Look-ups in named tables: a row name and a column name give one cell, copied from the table.

panuta.tsv
	vig	nivo	tud
tig	35.6	48.4	17.1
murun	45.4	70.9	24.4
zum	33.9	66.3	70.4
gizi	53.2	-10.3	0.4
vis	45.4	26.9	47.7
bazomub	45.4	26.9	28.6
meze	21.7	8.0	-5.0
pibi	45.4	13.9	-69.6
kigam	45.4	26.9	-9.2

What is the nivo of vis in panuta?
26.9
What is the tud of pibi in panuta?
-69.6
What is the nivo of murun in panuta?
70.9
What is the tud of meze in panuta?
-5.0
What is the tud of murun in panuta?
24.4
What is the vig of vis in panuta?
45.4
What is the vig of pibi in panuta?
45.4
What is the vig of tig in panuta?
35.6
What is the tud of kigam in panuta?
-9.2
What is the tud of tig in panuta?
17.1
What is the nivo of tig in panuta?
48.4
What is the vig of meze in panuta?
21.7
What is the nivo of pibi in panuta?
13.9
What is the vig of bazomub in panuta?
45.4
What is the vig of murun in panuta?
45.4
Row with the largest nivo: murun

vom =
         ketigu  boze  gakufer
sotutad     213   305      639
deg         624   529      322
bisulo      148   420      294
nulisov     349   285      783
zuru        429   277      855
kaderos     202   262      735
tutedug     253   278      734
sigog       625   448      543
mis         188   431      289

What is the ketigu of nulisov in vom? 349
What is the gakufer of sotutad in vom? 639
What is the ketigu of bisulo in vom? 148
What is the gakufer of deg in vom? 322
What is the gakufer of sigog in vom? 543
What is the ketigu of mis in vom? 188
What is the boze of mis in vom? 431
What is the ketigu of zuru in vom? 429
What is the boze of bisulo in vom? 420
What is the boze of sotutad in vom? 305
What is the gakufer of zuru in vom? 855
What is the ketigu of kaderos in vom? 202
What is the ketigu of sigog in vom? 625
What is the boze of nulisov in vom? 285
What is the ketigu of sotutad in vom? 213
What is the boze of tutedug in vom? 278
What is the gakufer of bisulo in vom? 294
What is the ketigu of deg in vom? 624

sasug =
	pidit	pepego	ruz	bidifon	ledov	fep	vod
rezuv	2603	-18056	1469	16612	26221	50807	-11670
gaz	43352	35617	83052	49111	-4701	-15877	38288
kobetid	-333	-19631	-532	8040	28670	62159	-1344
defum	26016	40484	-35758	15120	-2356	-33052	-51489
kub	30168	393	-15563	25313	13840	-51031	-46933
figafu	40421	73621	67575	40295	-20185	768	36225
tutube	26249	-4846	-1037	-4503	41709	4452	7504
lel	34243	97068	40264	29911	-29017	8179	21310

What is the pepego of tutube in sasug? -4846
What is the pepego of rezuv in sasug? -18056
What is the ruz of kub in sasug? -15563
What is the bidifon of lel in sasug? 29911
What is the fep of gaz in sasug? -15877
What is the bidifon of figafu in sasug? 40295
What is the bidifon of kobetid in sasug? 8040
What is the vod of kub in sasug? -46933
What is the vod of tutube in sasug? 7504
Row with the largest ledov: tutube

Table suzugog
         ril  nevafol  kudok  dokipid  kap
peg      190      125    206       96   19
gimiv    140      215    108       76  121
luno     138       88    208      231  169
karenid   93      144    127       91   68
gezop    134      223    102       80  121

gimiv, kap -> 121
peg, nevafol -> 125
gimiv, nevafol -> 215
gezop, ril -> 134
luno, nevafol -> 88
karenid, nevafol -> 144
karenid, kap -> 68
gimiv, dokipid -> 76
karenid, kudok -> 127
gezop, dokipid -> 80
Which row has the largest kudok? luno

kabo:
	gud	vaneboz	devegi	fimufup	gulisi	kasabo	sog	kun	pazit	nafanol
toda	114	117	112	103	121	129	119	198	91	94
ker	120	116	160	118	109	116	119	151	150	139
zilig	139	146	132	137	119	107	132	159	133	116
kize	106	135	128	133	140	113	133	117	104	120
zoreri	127	109	131	136	158	127	135	136	100	85
sekodi	147	133	104	138	96	143	115	173	152	128
gerebi	133	122	122	119	95	126	135	92	29	96
pizur	124	111	135	131	100	108	147	109	48	137
nofa	115	76	88	153	131	102	137	97	177	134
laga	133	171	153	131	102	131	133	107	106	143
lumile	125	145	120	123	126	114	100	101	1	104
fes	133	131	105	127	115	108	126	92	239	164

What is the nafanol of kize in kabo? 120
What is the kasabo of nofa in kabo? 102
What is the vaneboz of kize in kabo? 135
What is the gud of kize in kabo? 106
What is the pazit of nofa in kabo? 177
What is the kun of sekodi in kabo? 173
What is the kasabo of ker in kabo? 116
What is the gulisi of kize in kabo? 140
What is the devegi of kize in kabo? 128
What is the sog of sekodi in kabo? 115
What is the kun of pizur in kabo? 109
What is the pazit of pizur in kabo? 48

dokebit =
	voge	bip	poko	nireb	figezar	sozi
durele	4.76	4.93	5.08	4.98	4.82	4.68
regon	2.15	0.83	3.46	7.07	8.38	4.89
meguv	4.72	4.86	4.94	5.02	4.97	4.76
kuvug	4.54	4.97	5.13	5.12	5.12	4.67
bod	4.93	4.82	5.03	4.94	5.20	4.73

durele, poko: 5.08
regon, poko: 3.46
regon, voge: 2.15
kuvug, voge: 4.54
durele, nireb: 4.98
kuvug, bip: 4.97
durele, figezar: 4.82
durele, voge: 4.76
meguv, nireb: 5.02
bod, bip: 4.82

fegise =
	gelede	putil	nefozov	karir	siga	zom	guk	zel	lef	bot
nake	6067	-401	-1169	468	-7490	7692	171	6571	-3184	-1567
lubiget	-5377	3608	3067	1434	6964	-5206	3235	-4802	4626	4511
zok	-4906	3119	3358	1885	8066	-5791	2455	-4397	5770	4584
vusava	-5542	2923	3277	1453	8498	-6595	3012	-4184	5349	4420
zef	-3964	1550	1458	509	9749	-4865	1027	-4227	3386	2709
pokis	6318	-1339	-1681	27	-5869	6973	-1020	6657	-3593	-2959
fidasim	7052	-380	-829	1066	-7275	7804	-45	5501	-2689	-2209
sonafip	-4761	3504	4028	1833	7591	-6588	2446	-4117	5427	5237

sonafip, guk -> 2446
nake, karir -> 468
pokis, karir -> 27
zef, zel -> -4227
vusava, gelede -> -5542
nake, guk -> 171
lubiget, zom -> -5206
pokis, bot -> -2959
vusava, lef -> 5349
vusava, guk -> 3012
sonafip, lef -> 5427
zef, bot -> 2709
lubiget, karir -> 1434
pokis, lef -> -3593
fidasim, putil -> -380
pokis, zom -> 6973
sonafip, siga -> 7591
vusava, zel -> -4184
fidasim, karir -> 1066
zef, nefozov -> 1458
Row with the largest guk: lubiget

